Here is a tiny trained network, its code and every weight. The questions are about switching its units off for an input and a class, where a switched-off unit gives its printed mean instead of its output.

import numpy as np


def w(rows, s, z=0):
    codes = np.array(rows[::2]) - 128.0
    scale = np.full(codes.shape[1], s)
    scale[-1] = z or s
    return codes * scale


def f(y):
    return np.maximum(y, 0)


def log_softmax(a):
    a = a - a.max(-1, keepdims=True)
    return a - np.log(np.exp(a).sum(-1, keepdims=True))


def net(x, mask):
    res = np.array(x, float).reshape(1, 6) / 4 @ E
    y = f(res @ A[0][:, :-1].T + A[0][:, -1])
    res = res + np.where(mask, y, B[0][:, -1]) @ B[0][:, :-1]
    return log_softmax(res[-1] @ U[:, :-1].T + U[:, -1])


A, B = {}, {}
E = w([
[124,80,193,98,80,116,218,130],'x0',
[149,101,149,160,146,103,180,53],'x1',
[246,140,135,97,207,160,119,168],'x2',
[62,28,104,126,189,132,120,147],'x3',
[150,140,135,149,71,125,148,202],'x4',
[133,121,98,80,119,178,104,141],'x5',
],0.011)
A[0] = w([
[159,166,63,75,119,143,55,137,254],'N1',
[146,128,178,88,16,139,211,135,221],'N2',
[55,131,70,185,163,118,57,142,213],'N3',
[138,102,182,117,219,154,101,56,213],'N4',
[153,130,218,41,130,162,193,183,204],'N5',
[149,57,36,139,217,83,180,85,184],'N6',
[183,86,56,169,125,113,85,254,102],'N7',
[160,207,186,175,7,137,156,133,245],'N8',
],0.0085,0.0037)
B[0] = w([
[149,238,36,79,116,171,170,109,216],'N1',
[29,118,87,143,104,99,151,255,229],'N2',
[38,102,131,94,122,177,204,108,204],'N3',
[86,130,112,138,114,127,146,177,211],'N4',
[187,212,61,149,235,154,107,160,211],'N5',
[60,132,108,140,133,149,180,50,208],'N6',
[92,79,130,183,145,44,165,128,193],'N7',
[117,230,75,44,50,116,152,111,247],'N8',
],0.0085,0.012)
U = w([
[78,140,32,37,154,218,140,193,222],'0',
[37,78,214,166,160,69,192,98,144],'1',
[140,89,254,120,111,231,63,168,3],'2',
[207,135,116,126,240,30,110,103,67],'3',
],0.0074,0.0028)

Each question gives the input, the list of numbers given to net, and the class t.
The units are the neurons (one row each of A and B). Each row of codes is followed by its name. A weight is (code - 128) times the scale printed after its matrix; where a second scale follows, it is the last column's (A, B and U).
mask holds one flag per neuron, in row order. A switched-off neuron (its flag False) gives its mean, the last column of its row in B, instead of its output. The means were averaged over made-up inputs and are rounded, as every weight is.
A unit's drop is (log p(t) with every unit on - log p(t) with that unit switched off) / (log p(t) with every unit on - log p(t) with every unit switched off).
The circuit of an input: a set's keep is (log p(t) with only the set's units on - log p(t) with every unit switched off) / (log p(t) with every unit on - log p(t) with every unit switched off). Starting from all 8 units, units are removed one at a time, each time the one whose removal leaves the highest keep (on an exact tie, the one counted first), for as long as the keep stays at least 0.8.
units of the circuit, in order: the units of the circuit, biggest drop first
unit that matters most: the unit with the biggest drop
top k neurons: the k neurons with the biggest drops, biggest first
drop of u: that unit's drop, to one decimal
input [-5,6,4,8,8,3], class 1: unit that matters most : N7
input [-5,0,7,-1,8,1], class 3: units of the circuit, in order : N7; N2
input [0,5,0,3,2,0], class 1: units of the circuit, in order : N1; N8
input [1,-7,-7,3,-7,-4], class 1: top 3 neurons : N1; N8; N5
input [-2,8,4,6,1,5], class 1: units of the circuit, in order : N8; N1; N5
input [1,8,5,-7,5,-8], class 0: top 3 neurons : N8; N2; N7
input [-1,8,-7,6,6,8], class 1: top 2 neurons : N1; N8
input [2,7,5,-1,-4,-1], class 1: top 4 neurons : N1; N6; N8; N4
input [-2,1,-2,2,-8,-5], class 1: drop of N8 : 0.1
input [-1,-1,1,6,-7,-6], class 1: drop of N8 : 0.1
input [1,4,4,0,-8,0], class 1: drop of N8 : 0.3
